Here is a tiny trained network, its code and every weight. The questions are about switching its units off for an input and a class, where a switched-off unit gives its printed mean instead of its output.

import numpy as np


def w(rows, s, z=0):
    codes = np.array(rows[::2]) - 128.0
    scale = np.full(codes.shape[1], s)
    scale[-1] = z or s
    return codes * scale


def norm(h):
    return h / np.sqrt((h * h).mean(-1, keepdims=True) + 1e-5)


def f(y):
    return y / 2 * (1 + np.tanh(0.7978845608 * (y + 0.044715 * y**3)))


def log_softmax(a):
    a = a - a.max(-1, keepdims=True)
    return a - np.log(np.exp(a).sum(-1, keepdims=True))


def net(x, mask):
    res = np.array(x, float).reshape(1, 8) / 4 @ E
    u = 0
    for l in range(2):
        y = f(norm(res) @ A[l][:, :-1].T + A[l][:, -1])
        res = res + np.where(mask[u : u + 6], y, B[l][:, -1]) @ B[l][:, :-1]
        u += 6
    return log_softmax(norm(res)[-1] @ U[:, :-1].T + U[:, -1])


A, B = {}, {}
E = w([
[129,129,128,129],'x0',
[133,125,255,136],'x1',
[129,130,129,126],'x2',
[127,128,127,128],'x3',
[128,126,127,128],'x4',
[62,129,129,45],'x5',
[67,235,131,152],'x6',
[128,129,129,127],'x7',
],0.0076)
A[0] = w([
[138,42,1,108,101],'L0N0',
[69,162,105,50,214],'L0N1',
[68,179,203,183,7],'L0N2',
[123,207,69,131,130],'L0N3',
[85,200,121,169,219],'L0N4',
[167,80,182,130,3],'L0N5',
],0.0093,0.0028)
B[0] = w([
[181,248,169,85,253],'L0N0',
[73,34,87,97,211],'L0N1',
[172,231,133,93,190],'L0N2',
[84,3,81,224,202],'L0N3',
[90,130,32,203,232],'L0N4',
[204,134,224,234,153],'L0N5',
],0.0056,0.0048)
A[1] = w([
[110,206,79,135,21],'L1N0',
[207,110,95,119,129],'L1N1',
[153,157,193,105,60],'L1N2',
[28,124,147,98,175],'L1N3',
[164,67,170,59,43],'L1N4',
[115,131,113,6,1],'L1N5',
],0.012,0.005)
B[1] = w([
[150,71,199,136,194],'L1N0',
[176,186,148,64,235],'L1N1',
[103,60,65,144,173],'L1N2',
[164,207,164,62,254],'L1N3',
[30,114,112,160,189],'L1N4',
[180,9,99,198,185],'L1N5',
],0.011,0.0032)
U = w([
[172,251,171,60,253],'0',
[169,21,76,70,80],'1',
[187,58,231,196,95],'2',
[28,52,211,100,144],'3',
[122,137,44,240,120],'4',
[22,179,49,69,102],'5',
[116,244,226,250,34],'6',
],0.02,0.0068)

Each question gives the input, the list of numbers given to net, and the class t.
The units are the neurons (one row each of A and B). Each row of codes is followed by its name. A weight is (code - 128) times the scale printed after its matrix; where a second scale follows, it is the last column's (A, B and U).
mask holds one flag per neuron, layer by layer. A switched-off neuron (its flag False) gives its mean, the last column of its row in B, instead of its output. The means were averaged over made-up inputs and are rounded, as every weight is.
A unit's drop is (log p(t) with every unit on - log p(t) with that unit switched off) / (log p(t) with every unit on - log p(t) with every unit switched off).
The circuit of an input: a set's keep is (log p(t) with only the set's units on - log p(t) with every unit switched off) / (log p(t) with every unit on - log p(t) with every unit switched off). Starting from all 12 units, units are removed one at a time, each time the one whose removal leaves the highest keep (on an exact tie, the one counted first), for as long as the keep stays at least 0.8.
circuit, biggest first: the units of the circuit, biggest drop first
unit that matters most: the unit with the biggest drop
top k neurons: the k neurons with the biggest drops, biggest first
top k neurons in layer l: the k neurons of layer l with the biggest drops, biggest first
drop of u: that unit's drop, to one decimal
input [3,-4,-4,0,2,7,-2,2], class 1: circuit, biggest first	L1N5
input [-1,-1,-8,6,-5,-1,8,-1], class 4: top 3 neurons in layer 0	L0N4; L0N3; L0N0
input [-5,8,-4,8,3,2,-8,-1], class 3: top 2 neurons	L1N4; L1N5
input [0,0,5,-1,-2,0,8,5], class 4: top 2 neurons	L0N4; L0N3
input [-1,1,-4,-8,8,3,-7,8], class 3: top 3 neurons	L1N4; L0N5; L0N2
input [-3,-5,0,-3,-5,6,0,8], class 1: top 2 neurons in layer 0	L0N0; L0N4
input [-8,-8,-1,6,8,1,-1,-3], class 1: top 3 neurons	L1N3; L1N5; L0N0
input [-5,0,-3,1,-1,-5,3,-4], class 4: top 2 neurons in layer 0	L0N0; L0N4
input [7,4,0,-6,-6,2,-4,4], class 3: top 2 neurons in layer 0	L0N4; L0N3
input [8,4,-8,-4,6,1,-6,-5], class 3: top 2 neurons in layer 0	L0N4; L0N3
input [-8,0,-1,-8,-5,-7,-2,-7], class 0: top 2 neurons	L1N1; L0N3
input [-8,-7,-3,-2,-1,-7,-2,5], class 0: drop of L0N0	0.1
input [0,-8,-5,5,-7,-5,-2,5], class 0: drop of L0N0	0.2
input [0,0,-8,7,-2,-2,8,-8], class 4: drop of L0N4	1.3
input [-2,-3,2,-4,2,-7,-7,-6], class 0: drop of L1N1	0.1
input [2,-3,2,1,-1,-4,8,2], class 4: unit that matters most	L0N3
